Below are the code and all the weights of a small trained network. Each question names an input and a target symbol and asks about switching units off, where a switched-off unit gives its printed mean instead of its output.

import numpy as np


def w(rows, s, z=0):
    codes = np.array(rows[::2]) - 128.0
    scale = np.full(codes.shape[1], s)
    scale[-1] = z or s
    return codes * scale


def f(y):
    return y / 2 * (1 + np.tanh(0.7978845608 * (y + 0.044715 * y**3)))


def softmax(a):
    e = np.exp(a - a.max(-1, keepdims=True))
    return e / e.sum(-1, keepdims=True)


def log_softmax(a):
    a = a - a.max(-1, keepdims=True)
    return a - np.log(np.exp(a).sum(-1, keepdims=True))


def net(x, mask):
    ids = ['αβγδεζθλμξπστφψω'.index(c) for c in x.split()]
    T = len(ids)
    res = E[ids] + P[:T]
    q, k, v = (res @ M[0].T for M in (Q, K, V))
    z = softmax(np.where(np.tri(T) > 0, q @ k.T / 3**0.5, -1e9)) @ v
    res = res + np.where(mask[0], z, O[0][:, -1]) @ O[0][:, :-1]
    y = f(res @ A[0][:, :-1].T + A[0][:, -1])
    res = res + np.where(mask[1:9], y, B[0][:, -1]) @ B[0][:, :-1]
    return log_softmax(res[-1] @ U[:, :-1].T + U[:, -1])


Q, K, V, O, A, B = {}, {}, {}, {}, {}, {}
E = w([
[115,144,5,174,202],'α',
[131,103,179,156,133],'β',
[107,86,91,139,106],'γ',
[132,108,131,107,150],'δ',
[164,175,89,162,177],'ε',
[99,101,172,149,68],'ζ',
[99,46,88,83,194],'θ',
[140,124,141,103,118],'λ',
[123,133,118,129,73],'μ',
[117,96,86,107,122],'ξ',
[107,77,12,110,181],'π',
[47,72,165,182,49],'σ',
[136,134,202,212,94],'τ',
[139,159,131,136,177],'φ',
[92,87,180,171,250],'ψ',
[147,161,197,115,151],'ω',
],0.019)
P = w([
[243,133,97,120,47],'0',
[122,153,109,190,137],'1',
[139,34,188,181,190],'2',
[113,124,132,53,90],'3',
[63,135,150,179,112],'4',
[142,9,142,199,214],'5',
[123,126,157,45,103],'6',
],0.013)
Q[0] = w([
[125,191,129,104,123],'H1',
[6,191,142,145,143],'H1',
[182,99,113,196,132],'H1',
],0.013)
K[0] = w([
[52,150,147,159,150],'H1',
[34,169,244,88,161],'H1',
[248,132,141,168,97],'H1',
],0.011)
V[0] = w([
[91,58,3,232,166],'H1',
[67,177,93,192,42],'H1',
[115,66,57,22,85],'H1',
],0.016)
O[0] = w([
[100,24,5,125,113,251],'H1',
[10,113,118,98,33,131],'H1',
[162,36,201,32,58,123],'H1',
],0.013,0.0021)
A[0] = w([
[143,133,46,80,117,239],'N1',
[201,91,144,43,217,152],'N2',
[179,94,159,57,145,171],'N3',
[193,151,83,27,91,55],'N4',
[191,242,42,1,92,30],'N5',
[94,198,140,52,79,187],'N6',
[160,195,150,47,113,138],'N7',
[172,95,175,161,169,252],'N8',
],0.011,0.0042)
B[0] = w([
[127,162,201,125,124,233],'N1',
[86,162,132,201,74,248],'N2',
[210,100,140,116,145,231],'N3',
[79,143,30,106,135,201],'N4',
[2,64,159,230,126,149],'N5',
[149,107,155,94,78,190],'N6',
[131,86,147,133,205,177],'N7',
[147,155,34,87,130,217],'N8',
],0.017,0.015)
U = w([
[190,190,83,32,101,90],'α',
[209,114,228,116,111,215],'β',
[174,40,125,179,96,2],'γ',
[187,58,95,170,177,113],'δ',
[185,13,163,177,175,96],'ε',
[88,83,184,171,134,129],'ζ',
[252,204,206,200,30,77],'θ',
[253,114,214,170,167,147],'λ',
[150,179,198,86,67,206],'μ',
[168,103,118,141,69,167],'ξ',
[191,138,103,152,58,124],'π',
[73,37,199,156,120,21],'σ',
[117,216,105,143,75,127],'τ',
[56,185,137,84,155,211],'φ',
[146,85,99,155,204,110],'ψ',
[204,242,188,59,166,131],'ω',
],0.0063,0.0082)

Each question gives the input, a string of symbols that net reads in full, and the target symbol t.
The units are the heads (3 rows each of Q, K, V and O) and the neurons (one row each of A and B). Each row of codes is followed by its name. A weight is (code - 128) times the scale printed after its matrix; where a second scale follows, it is the last column's (O, A, B and U).
mask holds one flag per unit, heads first, then neurons. A switched-off unit (its flag False) gives its mean, the last column of its rows in O or B, instead of its output. The means were averaged over made-up inputs and are rounded, as every weight is.
A unit's drop is (log p(t) with every unit on - log p(t) with that unit switched off) / (log p(t) with every unit on - log p(t) with every unit switched off).
The circuit of an input: a set's keep is (log p(t) with only the set's units on - log p(t) with every unit switched off) / (log p(t) with every unit on - log p(t) with every unit switched off). Starting from all 9 units, units are removed one at a time, each time the one whose removal leaves the highest keep (on an exact tie, the one counted first), for as long as the keep stays at least 0.8.
units of the circuit, in order: the units of the circuit, biggest drop first
k most important neurons: the k neurons with the biggest drops, biggest first
drop when u is switched off: that unit's drop, to one decimal
input δ β φ λ ω, target ω: units of the circuit, in order -> [H1, N2]
input α π σ ω δ λ, target σ: most important neuron -> [N1]
input δ π τ μ β φ, target θ: 2 most important neurons -> [N2, N4]
input α μ β, target σ: units of the circuit, in order -> [H1, N1]
input φ τ σ μ, target μ: units of the circuit, in order -> [H1, N6, N1, N8]
input μ β δ σ, target μ: 2 most important neurons -> [N6, N7]
input τ δ μ ζ τ μ ψ, target τ: units of the circuit, in order -> [H1, N2, N8]
input φ γ τ, target α: 3 most important neurons -> [N8, N2, N1]
input μ ζ σ, target β: units of the circuit, in order -> [H1, N2, N4]
input μ α δ ζ λ θ, target β: units of the circuit, in order -> [H1, N3]
input λ γ γ, target λ: units of the circuit, in order -> [H1, N3]
input λ π λ ψ, target τ: units of the circuit, in order -> [N2, H1, N8]
input α δ μ, target σ: 2 most important neurons -> [N1, N8]
input α ω φ α ψ, target ψ: most important neuron -> [N2]
input γ γ ω θ μ, target ω: 3 most important neurons -> [N2, N4, N5]
input δ δ α, target θ: units of the circuit, in order -> [H1, N2]
input π ζ φ, target γ: 2 most important neurons -> [N3, N2]
input τ μ β ω, target λ: 2 most important neurons -> [N7, N4]
input τ μ γ δ μ λ, target φ: 2 most important neurons -> [N3, N2]
input ω π π μ σ ω, target ω: 2 most important neurons -> [N8, N7]
input θ τ ψ α β ξ, target π: 3 most important neurons -> [N2, N4, N8]
input τ ψ δ τ τ β, target φ: 3 most important neurons -> [N3, N2, N6]
input μ ζ α φ μ φ, target β: drop when N8 is switched off -> 0.0
input μ τ τ, target β: drop when H1 is switched off -> 1.8
input ζ σ μ μ δ μ, target μ: drop when N3 is switched off -> 0.3
